Below are the code and all the weights of a small trained network. Each question names an input and a class and asks about switching units off, where a switched-off unit gives its printed mean instead of its output.

import numpy as np


def w(rows, s, z=0):
    codes = np.array(rows[::2]) - 128.0
    scale = np.full(codes.shape[1], s)
    scale[-1] = z or s
    return codes * scale


def f(y):
    return y / 2 * (1 + np.tanh(0.7978845608 * (y + 0.044715 * y**3)))


def log_softmax(a):
    a = a - a.max(-1, keepdims=True)
    return a - np.log(np.exp(a).sum(-1, keepdims=True))


def net(x, mask):
    res = np.array(x, float).reshape(1, 8) / 4 @ E
    y = f(res @ A[0][:, :-1].T + A[0][:, -1])
    res = res + np.where(mask, y, B[0][:, -1]) @ B[0][:, :-1]
    return log_softmax(res[-1] @ U[:, :-1].T + U[:, -1])


A, B = {}, {}
E = w([
[131,129,126],'x0',
[253,89,183],'x1',
[130,125,130],'x2',
[129,126,126],'x3',
[146,26,14],'x4',
[213,232,39],'x5',
[129,127,127],'x6',
[126,130,127],'x7',
],0.0039)
A[0] = w([
[173,189,76,98],'neuron 0',
[25,178,75,112],'neuron 1',
[91,62,181,91],'neuron 2',
[136,126,127,42],'neuron 3',
[185,197,65,109],'neuron 4',
[112,204,202,79],'neuron 5',
[124,191,203,125],'neuron 6',
[126,132,128,38],'neuron 7',
[128,131,131,83],'neuron 8',
[121,123,128,255],'neuron 9',
[249,90,182,95],'neuron 10',
[145,38,31,94],'neuron 11',
[88,61,184,102],'neuron 12',
],0.012,0.0061)
B[0] = w([
[63,144,176,151],'neuron 0',
[111,38,55,179],'neuron 1',
[53,159,170,170],'neuron 2',
[65,151,83,96],'neuron 3',
[62,138,203,171],'neuron 4',
[134,213,51,155],'neuron 5',
[172,180,99,171],'neuron 6',
[74,150,86,95],'neuron 7',
[108,138,111,106],'neuron 8',
[196,101,179,254],'neuron 9',
[80,37,33,188],'neuron 10',
[165,253,73,193],'neuron 11',
[63,159,182,181],'neuron 12',
],0.035,0.0049)
U = w([
[162,236,52,66],'0',
[16,124,243,70],'1',
[188,85,149,254],'2',
[102,3,34,54],'3',
[196,102,173,183],'4',
],0.005,0.0045)

Each question gives the input, the list of numbers given to net, and the class t.
The units are the neurons (one row each of A and B). Each row of codes is followed by its name. A weight is (code - 128) times the scale printed after its matrix; where a second scale follows, it is the last column's (A, B and U).
mask holds one flag per neuron, in row order. A switched-off neuron (its flag False) gives its mean, the last column of its row in B, instead of its output. The means were averaged over made-up inputs and are rounded, as every weight is.
A unit's drop is (log p(t) with every unit on - log p(t) with that unit switched off) / (log p(t) with every unit on - log p(t) with every unit switched off).
The circuit of an input: a set's keep is (log p(t) with only the set's units on - log p(t) with every unit switched off) / (log p(t) with every unit on - log p(t) with every unit switched off). Starting from the 12 units with the biggest drops (on a tie, the unit counted first), units are removed one at a time, each time the one whose removal leaves the highest keep (on an exact tie, the one counted first), for as long as the keep stays at least 0.8.
units of the circuit, in order: the units of the circuit, biggest drop first
top k neurons: the k neurons with the biggest drops, biggest first
drop when u is switched off: that unit's drop, to one decimal
input [1,6,7,4,-1,-1,5,3], class 3: top neuron	[neuron 10]
input [7,-8,3,-5,-5,4,5,-2], class 3: top 2 neurons	[neuron 1; neuron 11]
input [-4,-8,-6,6,5,7,-4,4], class 3: top 4 neurons	[neuron 1; neuron 12; neuron 2; neuron 6]
input [-4,-6,-1,2,7,4,5,7], class 0: top 2 neurons	[neuron 11; neuron 10]
input [2,5,1,6,2,6,4,2], class 1: top 3 neurons	[neuron 4; neuron 0; neuron 1]
input [-2,2,-3,3,-7,0,3,7], class 0: top 2 neurons	[neuron 5; neuron 6]
input [7,4,-2,-4,-7,-5,4,8], class 0: top 2 neurons	[neuron 5; neuron 6]
input [0,-3,3,3,-6,7,1,6], class 1: top 3 neurons	[neuron 4; neuron 0; neuron 11]
input [4,-6,3,-2,7,4,5,-1], class 0: top 2 neurons	[neuron 11; neuron 10]
input [2,4,-1,3,7,7,6,-3], class 0: top 2 neurons	[neuron 11; neuron 12]
input [-5,-7,-5,6,2,8,7,5], class 1: top 2 neurons	[neuron 4; neuron 0]
input [3,8,-3,-1,7,2,-4,5], class 3: drop when neuron 6 is switched off	0.2
input [-2,8,2,-6,-1,-1,0,-1], class 3: drop when neuron 10 is switched off	0.9
input [5,3,1,-1,5,-8,-3,-6], class 1: drop when neuron 12 is switched off	0.4
input [5,-8,6,3,-2,0,-6,-4], class 3: units of the circuit, in order	[neuron 1]
input [1,4,-8,-2,-1,-6,-1,-1], class 1: units of the circuit, in order	[neuron 12; neuron 2]
